Each row has a class, written after it.
[ -18 -122  423  -96  316 -116  504 -127  119  177 -354   -8  109  -86
 -152  242   46 -427 -199  -87   88 -229  413  -72  -19  171  175 -107
 -171   58 -369 -365  -36]  madib
[ 285   84  -36  322 -193  218  582   59  -77 -261  300   88  307  343
 -596 -296  595  297   91 -114 -314  457 -320   52 -325   46 -434   97
   20 -259 -466  200  -89]  tinug
[  89 -301 -217  529  107  -16  312   48   80  -81  160  326   77 -226
 -115  -63 -108 -114  326   -8   -2   44   14   -2 -191  136  227 -348
 -230  218 -513 -169 -107]  pavis
[  12  264 -229  -32  137 -168  -32   61   72  307   18   39 -397   44
   89   18 -120  122   75  153  235 -187  142 -127  116  -43   74   47
   89   66   96   92  247]  pavis
[ -46   71 -316  137  306  -86  -16   55  285  122   -7  -21 -188  -94
  -82 -189    2   34  -59  215  247  -75  189  -58  -78  139   85  167
  116 -137  -86  125  203]  bazi
[ 170 -147 -178   71  393 -115  -18   58  282  259   82  159 -358 -222
  185 -143 -143  -74  -12  -37   70 -261  184   41 -104  178  100  121
   77  -65   -4  208  351]  Rizuf
[ 267  503  -55  430 -119   40  -24 -298  -25   39  605  -64 -565 -214
 -168 -141  174  265 -120 -277  179   73 -256 -349   38 -219  -96   96
  -75 -187 -172  116  249]  rutet
[ 472  -47 -231  418 -330 -171  399  -99  378    2  280  187 -402  154
 -276 -483 -181  130  -73 -594 -410 -340   -6   19  131 -190 -319  129
 -270  122  117  235   62]  rutet
[ -32 -223  169  285  204 -347   -3 -250  176  524  227 -137 -282 -264
 -136  -64  -64 -187   31 -249   17  122  352  118 -148  248  232 -231
 -501  258 -271 -175  466]  tinug
[ -87  282 -202  539 -126  -21  -27 -215 -117 -378  514  -53 -157  135
 -376 -343  550  323    7  -34  -88  874 -564 -237  -61  -80 -249   56
   94 -676  -99  255  146]  rutet
[  50  202 -121  263  230    5   87   -9 -177  372  213   68 -353   46
   67  211 -113  192 -160  179  245 -146   24  -77  184    3  -15    5
  133 -141   16  218  148]  Vaz
[-255   89  336  332 -184  354  331 -258 -186  153  342  295  131  232
 -199  -72 -133  771   58   84  -30  403 -377  181 -324   21 -295 -462
   18 -301 -208 -146  -53]  bazi
[  33   14 -449  259  371  126  278  -54    7  163  -45   97 -176  155
   90 -121  -81  -58  -30   81  290  -80 -143  -58  173  -31  110  185
  168 -244 -146  406  124]  mafi
[ -98   27 -138  164  214 -235   47  -52  138  252  179  184 -229 -154
  291   11 -204 -152  -45  143  266 -221  244 -258   84   -1   49   56
  107 -130  271    5  192]  mafi
[ -90   86 -213   40  295   35   71  121  117  328   46  194 -220  158
  140  -47 -169  183   10  112  272 -208  -60    8   90  -91  144  -40
  171  -84   90  365  109]  Zev
[ -33 -544   96  369  399 -225  369 -268  524  -51 -219  161 -483 -175
 -599 -427 -177  122 -104 -586 -330    4  256  119  242  587 -163 -196
 -379 -320 -116 -112  727]  pano
[  60   88 -277  123  233  -30  346  -35   10  239  -71  -70 -114  184
  -31  -37 -122  -64   -6 -101  150 -132   19 -134  179  -82  123   77
  139 -273  -82  165  145]  Zev
[   9   68 -257   51  112  100  429  125  -38   64  -10  174    7  342
  -76  -58  -67  -46   14   86   75 -220   82 -118 -114  -81  -20   43
  103  -25  -74  153   13]  mafi
[  62 -364  160  675  237  -62  415   98  696   -9    9  644   97 -231
 -167 -215  162 -284  118   83   82   50  112 -242 -405   27   80 -254
 -278 -107 -271 -140 -226]  mafi
[ 380 -228 -314 -198  201  -27   65  -54 -193  281  577 -330  -68  126
 -404 -115  498  473  346 -333  -83  -34 -432  -88   29   69  -41  163
  260 -265 -600   36  217]  pavis
[ 537 -459 -186 -291  -46  317   14  -35 -379 -383  367 -263  106  -51
 -462 -413  545  -85  323 -277 -345 -167 -184 -189 -718 -232   63  203
 -158 -171 -483 -171  -35]  tinug
[  70   81 -217  135  354  -22  149  126  138  167    7  -63 -290  137
   49   23  128  148  -88  257  260 -113   41   22  153  149   39   85
  298  -28  -71  337  192]  tinug
[ 523   70 -161  119  236  224  338 -413    2  159  405  421  -63  110
 -190 -124  269  189   83 -146 -432  239 -184  -29 -407   27 -345 -205
  -36  -42 -417   69 -153]  Vaz
[ -30  218 -411  206  217 -114   83 -249   47  212  103   59 -317   80
   26  -89   14 -105   72  -41  167   14  175 -245    2  -36  224   51
  -10   21  -75  267  115]  madib
[ -16  -97   32  138  140 -135 -243  -20  194   23  -33  176  -42 -326
 -187   21  168  181  296  -44  -38  221   60  198 -546  334  121 -131
 -186  134 -331 -187  306]  pavis
[ 559 -492  126  273  386   82   54  -98  790 -346 -150  268  110 -708
 -391 -367  615  -52  119 -186  -48 -224  164 -102  -93  361 -366  289
  -78  -40 -431 -395   -4]  pano
[ -58  306 -344  215  244  -51   30 -196  -42  491  126  147 -426  179
   71  160  -78  202 -119  178  310 -172  -88 -144  164  -94    4   17
  211 -160   81  221  390]  Vaz
[ 254  -89 -521  593  453  -62  -13 -114 -599   68  414 -144 -134 -190
  -42  -37   20   55  121   -1  -68  219   30  205 -372  148  244 -125
 -417  192 -309  192  -38]  bazi
[ 146 -150 -185  230  -19 -247 -186   -2  -73   83  141  -48 -334 -100
 -582  -92  263  304   97  -69 -183  100  350    1 -165   10  116 -141
 -253  154 -371 -316   79]  bazi
[ 144 -200 -213  574  -67  117  -28 -245 -207  -41   96  -49 -347 -291
 -272   24 -486  467  130   21   12 -281   54  104 -311  245  -96   30
 -176 -115 -242 -210 -302]  bazi
[   0  739 -280  256 -238 -335 -201 -283  -92   87  777  313 -463 -463
 -193 -100   67 -160 -143   49   50  126  111 -337 -696  -89 -135  165
 -201 -126 -147 -244  435]  Rizuf
[-149  208 -434  104  330   44 -107 -196   15  264  -57  -65 -239   94
   71  -83 -183  226  -16  141  309  -56   10  -37  219   -5  239   41
  262 -215   39  224  324]  Vaz
[ -16  208  247  585  174 -491  163 -191  341  -42  178  166  -63 -336
  227  -73  440 -360 -341   41   29  479  205 -265  146  238 -249  -25
 -129 -246  647  199  746]  rutet
[-175 -157  296  319  247 -231  446 -168  205   15  -58  108  -79  127
 -140 -173   53 -258   53 -306 -171  371   54   -6 -336  -10  182 -392
 -437 -124 -127 -188  190]  tinug
[ -55 -175 -111  240  348 -197   35  -94  287  502 -227  -16 -509  117
   90  -56 -210  234 -107  115  298 -336  -38    9  422   31  138   -7
  110 -228  274  201  309]  Rizuf
[ 322 -237 -402 -122  295 -149  129  -92 -300 -249  288 -120   35  -36
  -80 -465  453  -60  344 -128 -338  482 -260   47  -91  -53    5  -72
 -329   22 -192   48  178]  bazi
[  79 -244  -91   15  273   19   66   67  109  469 -144  260 -301  199
 -145   19  -62  105    9  119   36 -314  101  -47   15   54  -28  -92
  -37  -14   -4  191  287]  madib
[ -37  223  -93  505 -268  -98  111   62 -174  166  399  102  172  320
 -354  -69  355  421  299  247 -216  776 -300  161 -780   42   45 -348
 -204  -65 -296  128  -63]  Rizuf
[ 305 -276  432    8  249 -286  260  182   20  315  459  286  247 -461
  113  173   59 -489   36 -356 -319  -97  353 -107 -454  193  247 -382
 -434  296 -167 -166  159]  Rizuf
[  86 -113  -87   90  332  -52   16  160  266  393 -183   41 -313    2
   35   19   15   59 -122  471  389 -317   54  -58  256   -1  118   13
  122  -18   21  239  179]  rutet
[-100  184 -330  289  169 -226   55   25  235   13  -88   92 -225  -89
   26  -54 -154   22  -23  199  310 -224  229 -214   76   66   17  241
  194 -226  180   16   93]  mafi
[ 358 -121 -399  518  165  -34  182   -4 -264 -618  290 -326   33    2
 -196 -498  306  -74  -63 -438 -331  211 -177  252 -147   83 -186  272
 -152 -205 -127   53  288]  madib
[  56  150 -137 -166  222   76   -6  138  -92  322  -50  141 -175  171
  180  171 -267  -35 -158   15  133 -491  -93  -89   21 -196   46   65
  193  -89   92  113  147]  madib
[-187   87 -529  147 -390 -134  -74 -468 -899   33  578  184 -175   -7
  100  100 -415  663  477 -367 -199  112 -188   -9   93   -7 -135  144
  167 -251  205  196  -18]  pavis
[-120  256 -183   -7  149  -32  221   16  -46  112  138   95  -91  121
   92   28  -53  124   90  -24  136   49  -33 -180 -166 -104   72   18
  234 -261  -89   37  174]  bazi
[ 480  172   74  -50 -219  233  547 -196 -155  212  574    0 -407  408
 -294 -199    6  359  148 -567 -255 -218 -531 -209 -339 -399 -286  -19
 -193 -160 -327  138  -17]  rutet
[ -68  358  151  -20 -382 -192  198  -91  -87  340  440  -23 -294  456
  163  -25  105  219 -353 -313  -91  110 -646  213   59 -296 -392  158
  157 -346  372  292  728]  tinug
[ 177 -348  331  137   23 -271  587  248   89  122   97  286  288   25
  -61   89  216 -238   96   24 -250  102  -29  141 -251  -23   59 -450
 -334  147 -230 -303   93]  Vaz
[   9   73 -256  113  220   68   81   73  144  305  -26   -7 -150   74
  -63  -83 -165  -31 -128  214  288 -354  124  -98   25  -13  -11  244
  222 -190  -62  147  146]  tinug
[ 267 -258  -53  380  173 -304   91  162  386   43  273  344 -122 -355
 -104 -175  345 -508 -109  120  -35   36  109 -324 -155   47  -73  -42
 -239 -130    0  -92  388]  mafi
[ -63 -109  290  201  -25  -45  379   84  309  339  202  575  -21  -20
 -164   72 -218  181  190  -32 -147   37  289  -10 -325  155  119 -607
 -161  269 -325 -103  -32]  tinug
[-224 -462   74  348  444  100  285 -371   92  131  -49  288 -356   39
  -14 -242 -233  -68  119 -192  138  -37   30 -232  311 -166  363 -467
 -377 -114  -10   35  -76]  Vaz
[ -48 -205  -61  175  605   33  -25  162  205  115 -103  106 -191 -261
   93   35   -8  -52 -131  336  369 -292  165  -75  165  274  178  -35
   74  -59   28  163  124]  pano
[  22   86 -295  231   28 -298  719 -204  -43 -315  238   47   63  184
 -375 -252  310 -232   94 -430 -132   52 -152 -165 -160 -133 -222  291
 -112 -322 -267 -121  -76]  Zev
[ -34  210 -249  153   88   17  158  -64  -54  393  215  -41 -109  271
    3  -81  -35   50 -115  247  175  -43  -50  -48 -149  -28 -103  165
  212 -266    1  189  198]  Rizuf
[  24  -30 -305   74  -13   -2   14 -100  -94  670   29    1 -180  291
 -123   47  -23  176    3  145  106 -142   67  -39   -5  -96   18  134
  142 -175  -24  196  237]  pano
[-210  114 -192  230  367  -25  183  -94  155  253 -100   71 -373  209
   18   71 -116  114 -112   63  281  -28  -38 -211  198   11  117  -68
  194 -284   12  209  199]  bazi
[ 492 -281 -434 -337 -138 -212  123  261 -317 -376  324  171 -170 -136
  253 -292  -13  -85  583 -509 -348 -508  226 -242  -25 -284   93  262
 -260  418  376  281 -121]  mafi
[ -91   22 -183   57  304 -223    8  177  163  330  -16   70 -319   61
  130  -16  -99   71    0  175  314 -310   -5 -106   81  -53  222   31
  101 -160  180  211  312]  madib
[ -60  315  237  231 -108 -329  331  -29  -85   -4  361  268  246 -242
 -192   26  318  102  334  -79 -128  637  208   42 -520  188    5 -351
 -408  219 -272 -199  139]  Zev
[ -66   52  429  -23 -358  -30   59  675  -62 -344   -4  189  242  -19
 -429   51 -178  431  412   68 -369  436 -158  141 -495  241 -255 -350
 -275  -35 -218 -234   -1]  rutet
[  81  180  -74  104  160   93  416  -63  149  491   79  139 -152  466
   23  -72    5  117 -148  -72  162 -249 -162 -148   49 -346  -26   12
  185 -286  112  311   30]  Zev
[  77  -47 -246  -21  448  124 -223   54  -91  567   91   97 -216   60
  242  173 -288   69 -147  210  245 -486 -153  -27   22  -53  121  -39
  228 -102   54  192  206]  madib
[  15  229  -93  202   43  -41  -85   96  270  334  -43  170 -246  -63
 -108  125 -112   89 -137  243  279 -262  118 -185    2  -38   14   61
  165  -61  -65   61  175]  rutet
[-161 -178  418 -549  250   63   80   58  -18   73  -97   53  -27   -1
  -44   52   11   53  224   64  -14   13  268  -20 -248   99  -50 -294
 -153  224 -228 -456   83]  bazi
[ 270    7 -250  245  408  277   85   30  121  315  -44  150 -322   -1
   99   52  -35  177 -189  515  387 -314 -137  -64   72   86   33   -6
  246 -146  -89  345   59]  mafi
[  58 -186 -213  327  318  -42  186   23  320  234 -136  244 -212  -47
  127  -62 -163 -220 -137  130  237 -370  152  -24  146    0   26   25
   51  -37   99  125  175]  Zev
[  18   -6  -69  199  116 -140  254  180  336  250  -77   81 -236  113
 -139  -27  163   74  -40  186  196 -126  162  -99    6   50   31   63
  127 -157  -61   86  244]  pano
[ 173  -54 -522 -120    7 -398  -10 -276 -250   15  450 -165 -180 -138
 -213 -192  300 -202  321 -487 -260   -3  270 -153 -541  136   85  416
 -144  -67 -200   70  507]  madib
[ 350  115 -276 -199  164  118   37   84 -391 -339  168 -168  120  -40
 -492 -218  427  -54 -309 -216 -214 -114 -113   16   95 -106 -123  205
   73  -92 -370  -95  440]  rutet
[ 458  -48   22   51  260   58  500 -332  -27  396  145   75 -395  257
 -215  -72  178  368  -18 -489 -175 -208 -232  -69  108  -92   22 -213
  -74 -131 -236  188  288]  madib
[ -75   43 -159   46  269 -155  -29   44   47  238  -95  100 -184 -136
   40  -26  -53  -11  -17  203  281 -125  113 -161  257   23  189   36
   55 -171   72  127  273]  madib
